Each row has a name. After each piece below comes the name of the row it's from, unless a question asks for something else. Each question is about the rows just above it. Places in a row count from 1.

biru: [ 0.03 -9.34 -0.90 -0.90 -3.13  3.27]
sobil: [-3.57 -7.64 -4.86 -4.86 -5.78 -1.20]
vepu: [ 0.28 -8.61 -1.36 -0.90 -6.82 -8.60]
vop: [ 0.03 -9.34 -0.90  0.04 -6.82  1.13]
tad: [-3.13 -2.45 -3.22 -3.22 -2.34  0.41]
zige: [ 0.03 -9.34 -0.90 -0.90 -6.82  1.89]
One entry of tad was changed: [-3.13 -2.45 -3.22 -3.22 -2.35  0.41]. Where, and from what? -> 5, [-2.34]
vop without one entry, shuffled: [ 0.04 -9.34  1.13 -0.90 -6.82]. Gone: -> [0.03]
Shuffled vepu with one entry gone: [-8.60 -1.36 -6.82 -0.90  0.28], missing -> [-8.61]
One entry of zige was changed: [ 0.03 -9.35 -0.90 -0.90 -6.82  1.89]. Where, and from what? -> 2, [-9.34]
The row with [-0.90 -6.82  1.89] is -> zige

kiro: [-3.32  0.85  0.86 -3.31 -7.45]
pime: [-3.27  0.85  7.90 -1.33 -0.56]
feso: [ 4.21  2.77 -3.51 -3.56 -0.65]
Tifu: [-3.27  0.65  3.45  3.15  4.68]
Per: [ 0.85  2.69 -3.31 -7.45 -3.32]
Shuffled kiro with one entry gone: [-3.32  0.86 -7.45  0.85], missing -> [-3.31]
kiro without one entry, shuffled: [ 0.86 -7.45 -3.32 -3.31]. Gone: -> [0.85]
Per without one entry, shuffled: [-7.45  2.69 -3.32  0.85]. Gone: -> [-3.31]
kiro without one entry, shuffled: [-3.31 -7.45 -3.32  0.86]. Gone: -> [0.85]
feso without one entry, shuffled: [ 2.77 -3.56 -0.65 -3.51]. Gone: -> [4.21]
[ 2.69 -3.31 -7.45 -3.32] -> Per
[ 0.85  0.86 -3.31 -7.45] is in which row? -> kiro

dem: [-5.61  7.65  0.32 -0.86]
vuvu: [ 1.07 -0.05 -1.04 -0.35]
Dini: [ 3.48  3.33 -5.84 -2.40]
fide: [ 3.13  2.36 -4.73 -1.89]
baro: [ 1.12 -0.02 -1.09 -0.37]
kog: [-0.03 -1.09 -1.04 -2.29]
mokaz: [-0.24  7.65  0.32  0.03]
[-5.61  7.65  0.32 -0.86] is in which row? -> dem
Which row holds [-0.02 -1.09]? -> baro
Where do [-0.05 -1.04 -0.35] appear? -> vuvu
Where does [-0.03 -1.09 -1.05 -2.29] differ from kog, and what was there? -> 3, [-1.04]
Changed mokaz: [-0.23  7.65  0.32  0.03]. Place and old value: -> 1, [-0.24]

